Below is a small trained network, with its code and all its weights. Each question gives an input and a class and asks what happens when units are switched off, that is, made to give their printed mean instead of their output.

import numpy as np


def w(rows, s, z=0):
    codes = np.array(rows[::2]) - 128.0
    scale = np.full(codes.shape[1], s)
    scale[-1] = z or s
    return codes * scale


def f(y):
    return y / 2 * (1 + np.tanh(0.7978845608 * (y + 0.044715 * y**3)))


def log_softmax(a):
    a = a - a.max(-1, keepdims=True)
    return a - np.log(np.exp(a).sum(-1, keepdims=True))


def net(x, mask):
    res = np.array(x, float).reshape(1, 4) / 4 @ E
    y = f(res @ A[0][:, :-1].T + A[0][:, -1])
    res = res + np.where(mask, y, B[0][:, -1]) @ B[0][:, :-1]
    return log_softmax(res[-1] @ U[:, :-1].T + U[:, -1])


A, B = {}, {}
E = w([
[16,149,148,72],'x0',
[131,124,129,118],'x1',
[155,213,254,141],'x2',
[78,61,192,214],'x3',
],0.0087)
A[0] = w([
[138,174,209,109,2],'N0',
[138,174,78,73,98],'N1',
[133,192,76,105,50],'N2',
[97,30,177,179,13],'N3',
[187,144,86,177,34],'N4',
[90,83,38,110,83],'N5',
[192,132,122,51,110],'N6',
[119,45,87,108,12],'N7',
[9,160,135,69,46],'N8',
[132,84,103,108,99],'N9',
],0.013,0.0063)
B[0] = w([
[157,232,176,71,177],'N0',
[78,129,78,254,212],'N1',
[99,148,89,154,170],'N2',
[84,171,56,224,200],'N3',
[183,33,148,132,172],'N4',
[179,224,212,78,253],'N5',
[74,129,66,202,211],'N6',
[159,241,192,103,184],'N7',
[249,19,117,202,227],'N8',
[134,159,181,96,165],'N9',
],0.0096,0.0066)
U = w([
[160,207,158,129,102],'0',
[122,102,103,149,248],'1',
[69,148,82,232,70],'2',
[246,45,114,178,66],'3',
],0.012,0.016)

Each question gives the input, the list of numbers given to net, and the class t.
The units are the neurons (one row each of A and B). Each row of codes is followed by its name. A weight is (code - 128) times the scale printed after its matrix; where a second scale follows, it is the last column's (A, B and U).
mask holds one flag per neuron, in row order. A switched-off neuron (its flag False) gives its mean, the last column of its row in B, instead of its output. The means were averaged over made-up inputs and are rounded, as every weight is.
A unit's drop is (log p(t) with every unit on - log p(t) with that unit switched off) / (log p(t) with every unit on - log p(t) with every unit switched off).
The circuit of an input: a set's keep is (log p(t) with only the set's units on - log p(t) with every unit switched off) / (log p(t) with every unit on - log p(t) with every unit switched off). Starting from all 10 units, units are removed one at a time, each time the one whose removal leaves the highest keep (on an exact tie, the one counted first), for as long as the keep stays at least 0.8.
circuit, biggest first: the units of the circuit, biggest drop first
unit that matters most: the unit with the biggest drop
top k neurons: the k neurons with the biggest drops, biggest first
drop of u: that unit's drop, to one decimal
input [-4,-5,-2,-6], class 2: top 2 neurons	[N1, N6]
input [5,-1,-4,-3], class 3: top neuron	[N8]
input [6,4,5,1], class 3: top 2 neurons	[N8, N5]
input [-1,2,-7,6], class 0: circuit, biggest first	[N5, N7]
input [-6,4,4,-7], class 2: top 2 neurons	[N6, N1]
input [-5,-6,0,7], class 2: top 3 neurons	[N3, N8, N5]
input [-5,6,0,7], class 2: top 3 neurons	[N3, N8, N5]
input [-5,-4,-4,-6], class 2: top 2 neurons	[N1, N6]
input [-5,-5,-8,-8], class 0: top 3 neurons	[N5, N7, N9]
input [8,5,1,-7], class 3: top 2 neurons	[N8, N3]
input [1,-1,-8,-5], class 0: drop of N5	0.7
input [6,8,7,-6], class 1: drop of N4	-0.1
input [5,-3,-7,1], class 0: drop of N5	0.5
input [1,-3,-6,4], class 0: unit that matters most	N5
